Each row was made from one small tree. The marks that hang from a mark follow it in brackets, in the order of their numbers. Every link used is in the known rows. Write each row's tree.
Known rows:
Q488[Q540[Q862[Q292[Q36 Q370[Q736]]]] Q759]: 0.75,3.60,0.35,2.79,-0.01,1.21,-2.76,-2.39,0.42,-1.05,-3.65,-1.98,-1.55,-0.63,0.26,0.37,-2.55,0.08,2.07
Q36[Q862[Q292 Q370[Q736]]]: 0.32,-2.18,0.19,-1.37,2.05,-4.86,3.93,0.35,1.07,1.65,-0.23,0.48,-0.65,-2.28,1.98,0.07,1.02,-3.84,2.92
Q292[Q36]: 3.46,-1.47,-2.67,-1.64,3.51,1.14,-0.88,2.92,-0.78,-0.95,1.98,-1.12,-0.71,-0.39,-0.45,5.22,0.76,2.71,-0.92
Q488[Q540[Q862[Q292 Q370]] Q759]: -1.96,2.24,2.79,1.42,0.33,3.16,-1.79,-4.48,-0.12,-1.92,-1.52,1.19,1.12,-0.50,0.29,-3.35,-1.87,1.80,-3.08
Q540[Q488]: -0.90,-2.44,-1.93,0.42,2.05,3.01,-0.95,2.02,-0.03,-2.82,3.28,2.66,2.08,1.84,-0.90,1.91,-1.42,4.80,-5.66
Q488[Q759[Q862[Q292]]]: -3.98,1.35,2.15,-0.70,0.47,2.80,-0.66,-0.34,-0.42,0.66,2.41,1.22,2.37,1.28,-0.42,-1.34,-1.76,2.66,-5.43
Q488[Q540[Q862[Q370]]]: -0.23,0.49,0.00,-1.27,0.07,1.35,-2.15,-1.91,-0.63,-2.06,0.96,1.56,0.13,1.47,-0.30,0.41,0.20,2.22,-2.36
Q292[Q540]: 1.33,-1.97,0.37,-1.15,-0.40,1.93,-0.08,3.13,-2.83,-1.44,3.29,1.88,0.19,0.75,-0.69,0.33,-0.42,3.19,-3.97
Q540[Q488 Q862[Q292]]: -1.31,0.58,1.39,1.60,-0.27,2.34,-1.18,-3.99,-1.49,-0.95,0.73,0.64,0.24,3.22,-0.82,-1.17,-0.66,1.70,-3.64
Q36[Q862[Q370[Q292]]]: -0.56,-3.25,0.09,-2.74,2.11,-3.33,3.46,-0.23,0.26,0.37,1.91,-0.07,0.25,-1.16,1.43,-0.78,2.32,-1.87,1.46
Q292[Q36[Q862] Q370[Q736] Q540[Q488]]: 4.15,-1.37,-1.47,2.69,-0.85,-2.76,0.86,0.55,-0.05,-0.98,-1.59,-2.13,-3.06,-2.92,1.15,1.72,-1.36,-1.15,4.30
Q36[Q862[Q292[Q540[Q488]] Q370]]: 0.23,-2.11,3.10,1.06,-0.79,-0.92,3.21,-3.93,-0.82,-0.53,-0.22,1.42,-0.15,-2.02,0.78,-4.18,0.45,-1.80,-1.79
Q292[Q370[Q36[Q862]] Q540[Q488]]: 1.31,-1.14,-0.61,1.83,-1.07,-0.50,1.12,0.44,0.73,-1.27,0.02,-0.88,-0.70,-2.18,1.03,-0.33,1.09,0.16,0.98
Q488[Q540[Q862[Q292]] Q759]: -2.66,3.02,2.79,1.24,-0.87,4.53,-3.08,-3.35,-1.11,-2.47,0.25,0.59,1.22,1.64,-0.12,-2.47,-2.00,3.15,-4.85
Q488[Q540]: -0.59,-0.53,-1.59,-1.69,0.16,3.01,-2.40,2.48,-0.38,-3.12,3.07,2.52,1.29,2.72,-1.53,2.34,-0.07,3.63,-5.57
Q370[Q736]: 0.35,-2.23,-3.37,-1.78,2.26,-1.40,0.15,6.92,0.22,-0.28,2.71,1.43,0.58,1.04,0.42,4.53,-0.91,1.74,0.12
Q292[Q370 Q540[Q862]]: 2.38,-0.03,0.91,0.20,-0.44,-0.23,-0.39,-1.20,-3.19,-0.23,0.38,0.03,-2.66,0.32,0.10,-0.41,-0.73,1.80,0.49
Q488[Q540[Q862[Q370[Q292[Q36] Q736]]] Q759]: -0.24,1.80,-0.14,1.24,-0.18,0.71,-2.15,-0.91,0.78,-1.51,-2.42,-1.93,0.17,-0.94,0.73,-0.59,-1.64,0.08,3.08

Which tree is each row?
1.38,0.97,-1.53,-0.64,-1.15,-1.39,-1.71,-0.53,0.23,-0.44,-1.85,-1.85,-1.47,1.38,-0.53,1.39,0.97,-2.27,4.19 -> Q488[Q540[Q862[Q370[Q292[Q36] Q736]]]]
-0.38,0.32,0.83,3.44,-1.33,1.33,-0.56,0.69,0.50,-1.26,-1.19,-0.30,1.29,-2.69,2.06,-2.51,-2.43,2.14,1.52 -> Q292[Q540[Q488[Q759] Q862[Q370[Q36 Q736]]]]
-2.33,2.04,-0.50,0.88,-0.80,0.46,-1.69,1.10,2.28,-1.02,-1.87,-1.49,1.64,-0.65,1.23,-1.16,-0.29,-0.39,3.35 -> Q488[Q540[Q862[Q370[Q36 Q292 Q736]]] Q759]
-1.38,0.97,0.85,1.42,-3.87,-0.97,0.20,-0.61,-0.49,1.91,-0.92,1.48,-0.70,2.59,-1.95,-1.46,-1.54,-2.13,-0.85 -> Q759[Q862[Q292[Q370[Q736] Q540[Q488]]]]
3.00,0.14,-1.28,1.23,-0.73,-2.69,1.88,3.62,0.62,2.18,-3.30,-0.96,-2.05,-1.19,-0.35,0.92,1.28,-4.28,4.94 -> Q862[Q292[Q370[Q36 Q736] Q540]]
-0.61,-3.23,0.39,0.34,-1.59,-3.64,3.22,0.71,0.39,-0.28,0.30,0.25,0.20,-1.13,1.37,-2.64,0.12,-2.93,2.80 -> Q36[Q862[Q370[Q292[Q540[Q488]] Q736]]]
4.44,-0.30,-1.72,0.34,3.74,-0.89,0.88,-0.72,-0.14,1.21,-2.62,-1.39,-2.86,-1.10,-1.25,3.24,1.06,-1.87,2.04 -> Q862[Q292[Q36 Q370]]
-1.49,0.96,1.66,0.41,-3.35,0.65,0.84,-1.75,0.78,2.07,-0.88,0.77,1.19,0.51,-1.40,-2.84,1.82,-2.43,-1.46 -> Q759[Q862[Q292[Q540[Q488]] Q370[Q36]]]
-2.66,-1.09,-0.26,-3.46,-0.04,-1.42,1.06,0.45,0.24,2.19,2.07,1.14,1.26,2.40,-1.31,-0.45,1.58,-1.13,-0.78 -> Q759[Q862[Q370[Q292]]]
-1.55,-0.01,0.21,-2.64,-2.86,-1.26,1.14,1.55,0.47,2.75,0.82,-0.72,0.99,1.07,-1.03,-1.56,3.41,-2.78,1.58 -> Q759[Q862[Q370[Q36 Q292[Q540]]]]
-1.75,0.62,-0.06,2.65,0.75,1.26,-0.35,-0.88,2.10,0.27,-1.68,0.37,1.76,-1.28,-0.06,-0.41,-3.14,0.59,-0.91 -> Q540[Q488[Q759[Q862[Q292[Q36] Q370[Q736]]]]]
2.74,0.95,-0.31,0.23,-0.76,-0.60,-0.38,0.58,-1.29,0.64,-0.58,-2.09,-2.33,-0.85,0.66,0.72,1.70,0.23,3.33 -> Q292[Q370[Q36] Q540[Q862]]
-0.10,1.42,0.38,-2.18,-0.49,0.57,-0.77,-1.00,-0.97,2.24,1.35,-1.09,-0.57,2.54,-1.87,1.97,1.57,-0.80,-2.07 -> Q759[Q862[Q292[Q36]]]
-3.01,1.41,1.20,-0.52,1.43,1.15,0.67,-0.07,2.12,2.01,-0.20,0.14,2.51,-1.77,0.54,-1.35,0.28,0.16,-1.34 -> Q488[Q759[Q862[Q292 Q370[Q36]]]]
-1.53,-0.14,-1.65,-3.36,0.95,-0.88,0.35,2.40,1.96,2.12,2.01,0.38,1.60,0.03,0.01,2.23,2.58,0.17,-0.22 -> Q759[Q862[Q370[Q36]]]
3.36,0.54,-0.43,0.02,1.93,-3.10,0.81,-1.66,-0.30,2.31,-3.01,-2.22,-2.73,-1.21,0.81,1.88,0.73,-3.26,5.60 -> Q540[Q862[Q292[Q36] Q370[Q736]]]
